Below are the code and all the weights of a small trained network. Each question names an input and a target symbol and asks about switching units off, where a switched-off unit gives its printed mean instead of its output.

import numpy as np


def w(rows, s, z=0):
    codes = np.array(rows[::2]) - 128.0
    scale = np.full(codes.shape[1], s)
    scale[-1] = z or s
    return codes * scale


def norm(h):
    return h / np.sqrt((h * h).mean(-1, keepdims=True) + 1e-5)


def f(y):
    return np.maximum(y, 0)


def softmax(a):
    e = np.exp(a - a.max(-1, keepdims=True))
    return e / e.sum(-1, keepdims=True)


def log_softmax(a):
    a = a - a.max(-1, keepdims=True)
    return a - np.log(np.exp(a).sum(-1, keepdims=True))


def net(x, mask):
    ids = ['αβγδεζηθλξπτφ'.index(c) for c in x.split()]
    T = len(ids)
    res = E[ids] + P[:T]
    r = norm(res)
    for j in range(2):
        rows = slice(3 * j, 3 * j + 3)
        q, k, v = (r @ M[0][rows].T for M in (Q, K, V))
        z = softmax(np.where(np.tri(T) > 0, q @ k.T / 3**0.5, -1e9)) @ v
        o = O[0][rows]
        res = res + np.where(mask[j], z, o[:, -1]) @ o[:, :-1]
    y = f(norm(res) @ A[0][:, :-1].T + A[0][:, -1])
    res = res + np.where(mask[2:14], y, B[0][:, -1]) @ B[0][:, :-1]
    return log_softmax(norm(res)[-1] @ U[:, :-1].T + U[:, -1])


Q, K, V, O, A, B = {}, {}, {}, {}, {}, {}
E = w([
[124,136,248],'α',
[183,176,9],'β',
[69,193,219],'γ',
[150,177,65],'δ',
[23,5,110],'ε',
[114,14,90],'ζ',
[159,140,82],'η',
[141,181,136],'θ',
[84,141,155],'λ',
[166,104,147],'ξ',
[148,133,151],'π',
[147,134,130],'τ',
[207,19,219],'φ',
],0.016)
P = w([
[214,143,62],'0',
[76,133,185],'1',
[248,130,78],'2',
[37,158,186],'3',
[202,146,59],'4',
[37,153,183],'5',
[254,135,69],'6',
[38,154,182],'7',
[206,148,51],'8',
[39,151,183],'9',
[254,151,71],'10',
],0.0059)
Q[0] = w([
[135,136,133],'h1',
[253,115,183],'h1',
[193,200,103],'h1',
[230,137,203],'h2',
[163,180,110],'h2',
[105,106,185],'h2',
],0.022)
K[0] = w([
[97,93,118],'h1',
[90,4,121],'h1',
[63,76,40],'h1',
[250,179,237],'h2',
[152,197,83],'h2',
[98,128,203],'h2',
],0.017)
V[0] = w([
[79,66,75],'h1',
[254,205,238],'h1',
[91,67,138],'h1',
[151,41,224],'h2',
[36,118,52],'h2',
[165,227,78],'h2',
],0.0062)
O[0] = w([
[181,123,150,145],'h1',
[1,161,150,154],'h1',
[184,160,160,179],'h1',
[89,177,112,255],'h2',
[90,49,110,25],'h2',
[190,112,155,63],'h2',
],0.0078,0.0042)
A[0] = w([
[171,98,71,19],'n1',
[113,175,104,3],'n2',
[131,177,142,45],'n3',
[110,61,166,4],'n4',
[55,150,57,73],'n5',
[109,121,2,138],'n6',
[92,96,109,190],'n7',
[172,52,95,180],'n8',
[135,169,95,198],'n9',
[105,153,129,96],'n10',
[99,46,84,16],'n11',
[118,87,154,19],'n12',
],0.019,0.0029)
B[0] = w([
[216,103,205,195],'n1',
[158,61,74,144],'n2',
[106,113,46,165],'n3',
[22,28,161,200],'n4',
[236,149,118,201],'n5',
[71,201,254,212],'n6',
[134,195,100,185],'n7',
[96,205,87,254],'n8',
[57,92,90,167],'n9',
[127,125,87,158],'n10',
[222,56,77,201],'n11',
[97,58,130,167],'n12',
],0.018,0.0063)
U = w([
[253,13,113,139],'α',
[83,42,243,196],'β',
[108,104,54,101],'γ',
[120,180,95,254],'δ',
[129,127,20,113],'ε',
[101,208,214,28],'ζ',
[171,121,27,40],'η',
[13,216,182,59],'θ',
[109,186,198,57],'λ',
[38,210,92,69],'ξ',
[254,156,183,201],'π',
[128,111,73,65],'τ',
[126,51,85,91],'φ',
],0.014,0.0049)

Each question gives the input, a string of symbols that net reads in full, and the target symbol t.
The units are the heads (3 rows each of Q, K, V and O) and the neurons (one row each of A and B). Each row of codes is followed by its name. A weight is (code - 128) times the scale printed after its matrix; where a second scale follows, it is the last column's (O, A, B and U).
mask holds one flag per unit, heads first, then neurons. A switched-off unit (its flag False) gives its mean, the last column of its rows in O or B, instead of its output. The means were averaged over made-up inputs and are rounded, as every weight is.
A unit's drop is (log p(t) with every unit on - log p(t) with that unit switched off) / (log p(t) with every unit on - log p(t) with every unit switched off).
The circuit of an input: a set's keep is (log p(t) with only the set's units on - log p(t) with every unit switched off) / (log p(t) with every unit on - log p(t) with every unit switched off). Starting from the 12 units with the biggest drops (on a tie, the unit counted first), units are removed one at a time, each time the one whose removal leaves the highest keep (on an exact tie, the one counted first), for as long as the keep stays at least 0.8.
units of the circuit, in order: the units of the circuit, biggest drop first
unit that matters most: the unit with the biggest drop
top k neurons: the k neurons with the biggest drops, biggest first
heads that matter: for each layer, one digit per head in row order, 1 if its drop is at least 0.15 and else 0, layers parted by /
drop of u: that unit's drop, to one decimal
input δ φ ζ π α φ ζ λ, target δ: units of the circuit, in order : (n6; n4)
input ζ η π φ φ φ η, target π: units of the circuit, in order : (n1)
input φ δ φ π β δ δ ζ φ φ β, target π: units of the circuit, in order : (h1; n6)
input φ λ α, target ξ: units of the circuit, in order : (n3; n11; n6; n1)
input η τ τ η, target π: heads that matter : 01
input φ α φ ζ ζ φ φ φ α, target π: top 4 neurons : (n8; n11; n6; n4)
input ζ φ ζ δ τ φ δ, target π: heads that matter : 11
input θ φ ζ ζ λ, target π: heads that matter : 01
input τ φ φ δ π ζ δ, target π: units of the circuit, in order : (h1; n1)
input τ φ ζ δ θ, target π: heads that matter : 11
input ζ φ φ φ ζ λ γ γ φ λ, target δ: heads that matter : 00
input φ φ λ τ α φ φ φ π, target ε: top 2 neurons : (n6; n4)
input ζ τ φ π ζ η λ, target π: heads that matter : 11
input ζ φ δ φ β, target π: heads that matter : 11
input φ φ ζ φ ζ, target π: unit that matters most : n11
input φ θ τ τ ζ, target π: top 2 neurons : (n5; n11)
input β α τ φ ε, target α: heads that matter : 01
input π φ φ φ φ λ α, target ξ: heads that matter : 00
input φ φ π φ φ, target β: heads that matter : 10
input δ π ξ φ ζ τ ξ φ α ζ, target α: drop of n8 : 0.9
input φ ζ φ φ α, target π: drop of h1 : 4.3
input π α α φ α ζ β φ θ, target π: drop of n11 : 0.2
input β ζ α ξ π η φ φ α γ, target ξ: drop of n9 : 0.0
